Below is a small trained network, with its code and all its weights. Each question gives an input and a class and asks what happens when units are switched off, that is, made to give their printed mean instead of their output.

import numpy as np


def w(rows, s, z=0):
    codes = np.array(rows[::2]) - 128.0
    scale = np.full(codes.shape[1], s)
    scale[-1] = z or s
    return codes * scale


def f(y):
    return np.maximum(y, 0)


def log_softmax(a):
    a = a - a.max(-1, keepdims=True)
    return a - np.log(np.exp(a).sum(-1, keepdims=True))


def net(x, mask):
    res = np.array(x, float).reshape(1, 5) / 4 @ E
    y = f(res @ A[0][:, :-1].T + A[0][:, -1])
    res = res + np.where(mask, y, B[0][:, -1]) @ B[0][:, :-1]
    return log_softmax(res[-1] @ U[:, :-1].T + U[:, -1])


A, B = {}, {}
E = w([
[33,28,96,92,113,77,14],'x0',
[208,50,221,133,63,206,105],'x1',
[139,196,187,25,31,47,113],'x2',
[174,110,3,41,87,169,151],'x3',
[167,47,125,134,127,14,230],'x4',
],0.0064)
A[0] = w([
[81,180,69,134,184,103,162,112],'neuron 0',
[151,55,155,126,79,176,114,120],'neuron 1',
[109,67,81,216,187,193,146,92],'neuron 2',
[38,46,137,96,92,84,41,57],'neuron 3',
[162,61,125,129,106,45,187,94],'neuron 4',
[70,55,111,104,126,98,51,61],'neuron 5',
[152,111,50,70,94,167,170,123],'neuron 6',
[52,175,57,115,179,87,115,84],'neuron 7',
[187,144,180,80,50,86,94,110],'neuron 8',
[114,207,123,142,116,222,52,104],'neuron 9',
[99,175,143,105,123,171,51,118],'neuron 10',
[83,165,18,139,176,89,126,140],'neuron 11',
[117,212,175,45,44,54,120,146],'neuron 12',
[185,47,175,144,81,194,89,94],'neuron 13',
[170,108,181,83,97,149,93,146],'neuron 14',
[124,69,182,150,139,52,190,156],'neuron 15',
[141,36,73,202,229,188,130,97],'neuron 16',
[138,65,120,131,126,83,193,79],'neuron 17',
[73,67,106,149,92,94,71,50],'neuron 18',
[180,102,140,137,136,47,208,154],'neuron 19',
[105,197,137,110,136,202,73,142],'neuron 20',
[201,254,165,159,143,161,212,173],'neuron 21',
[62,59,116,90,117,110,72,63],'neuron 22',
[167,130,59,52,82,144,154,133],'neuron 23',
[183,83,5,74,85,153,150,128],'neuron 24',
[165,43,165,118,81,190,93,106],'neuron 25',
[178,7,164,151,115,220,131,125],'neuron 26',
[80,142,247,231,162,67,117,253],'neuron 27',
[169,29,118,128,133,42,199,95],'neuron 28',
[153,92,32,89,97,163,140,154],'neuron 29',
],0.0064,0.0014)
B[0] = w([
[144,178,157,164,149,67,175,202],'neuron 0',
[146,170,171,142,148,50,140,182],'neuron 1',
[78,79,117,35,189,191,159,224],'neuron 2',
[158,66,112,165,80,151,199,220],'neuron 3',
[161,131,59,136,154,146,33,198],'neuron 4',
[178,61,114,186,79,132,210,205],'neuron 5',
[69,144,202,181,83,147,96,205],'neuron 6',
[159,167,158,140,175,33,150,210],'neuron 7',
[112,118,127,39,193,118,169,195],'neuron 8',
[197,123,60,161,162,143,73,215],'neuron 9',
[200,104,74,122,123,149,76,189],'neuron 10',
[150,207,174,140,143,52,153,221],'neuron 11',
[90,56,110,1,212,181,161,233],'neuron 12',
[174,197,154,132,173,38,146,203],'neuron 13',
[126,170,120,111,163,96,138,177],'neuron 14',
[121,147,95,140,123,145,54,193],'neuron 15',
[74,75,141,16,188,173,148,240],'neuron 16',
[186,133,72,138,138,162,54,182],'neuron 17',
[166,86,112,169,68,143,193,187],'neuron 18',
[161,95,89,136,114,160,69,204],'neuron 19',
[198,112,48,149,136,124,64,202],'neuron 20',
[153,12,97,212,52,190,216,253],'neuron 21',
[169,86,113,183,75,139,216,198],'neuron 22',
[66,141,186,129,76,159,100,209],'neuron 23',
[55,169,185,170,91,147,81,233],'neuron 24',
[161,176,164,142,159,51,161,195],'neuron 25',
[156,186,174,106,165,45,150,221],'neuron 26',
[42,139,192,136,75,175,69,229],'neuron 27',
[161,136,70,135,140,137,32,215],'neuron 28',
[56,178,211,159,85,136,103,210],'neuron 29',
],0.006,0.0064)
U = w([
[172,64,89,193,53,169,250,124],'0',
[185,129,32,138,153,150,2,67],'1',
[74,91,126,4,205,166,175,248],'2',
[158,205,166,144,180,30,178,55],'3',
[17,148,206,169,62,170,67,150],'4',
],0.0097,0.0011)

Each question gives the input, the list of numbers given to net, and the class t.
The units are the neurons (one row each of A and B). Each row of codes is followed by its name. A weight is (code - 128) times the scale printed after its matrix; where a second scale follows, it is the last column's (A, B and U).
mask holds one flag per neuron, in row order. A switched-off neuron (its flag False) gives its mean, the last column of its row in B, instead of its output. The means were averaged over made-up inputs and are rounded, as every weight is.
A unit's drop is (log p(t) with every unit on - log p(t) with that unit switched off) / (log p(t) with every unit on - log p(t) with every unit switched off).
The circuit of an input: a set's keep is (log p(t) with only the set's units on - log p(t) with every unit switched off) / (log p(t) with every unit on - log p(t) with every unit switched off). Starting from the 12 units with the biggest drops (on a tie, the unit counted first), units are removed one at a time, each time the one whose removal leaves the highest keep (on an exact tie, the one counted first), for as long as the keep stays at least 0.8.
circuit, biggest first: the units of the circuit, biggest drop first
k most important neurons: the k neurons with the biggest drops, biggest first
input [7,8,-8,-5,4], class 2: circuit, biggest first : neuron 16
input [3,-2,6,7,-1], class 4: circuit, biggest first : neuron 24; neuron 23
input [-4,4,1,-5,-6], class 1: circuit, biggest first : neuron 9; neuron 20
input [8,-4,-4,7,3], class 0: 2 most important neurons : neuron 5; neuron 22
input [0,-4,-5,8,6], class 4: circuit, biggest first : neuron 24; neuron 29; neuron 6
input [3,-1,5,-5,4], class 2: 2 most important neurons : neuron 12; neuron 8
input [6,-6,-7,6,-4], class 2: 3 most important neurons : neuron 16; neuron 2; neuron 21
input [-3,1,-8,-5,6], class 2: 2 most important neurons : neuron 16; neuron 2
input [6,8,-7,7,-3], class 3: circuit, biggest first : neuron 26; neuron 13; neuron 25
input [-8,-5,0,6,-8], class 0: 3 most important neurons : neuron 21; neuron 28; neuron 4
input [4,7,1,-7,6], class 3: 2 most important neurons : neuron 13; neuron 26
input [-4,8,-5,5,-7], class 3: circuit, biggest first : neuron 26; neuron 13
input [3,-2,-4,4,6], class 1: circuit, biggest first : neuron 28; neuron 4
input [5,4,-7,2,2], class 2: 4 most important neurons : neuron 16; neuron 2; neuron 21; neuron 26
input [-3,-8,-2,8,1], class 3: circuit, biggest first : neuron 11
input [2,-1,-7,-2,8], class 1: circuit, biggest first : neuron 28; neuron 4
input [4,-2,6,-2,-6], class 1: circuit, biggest first : neuron 10; neuron 20
input [-2,3,-4,-8,7], class 4: 3 most important neurons : neuron 27; neuron 9; neuron 20
input [-6,5,3,-7,-8], class 1: 2 most important neurons : neuron 9; neuron 20
input [7,-8,-6,0,0], class 3: 3 most important neurons : neuron 11; neuron 7; neuron 21
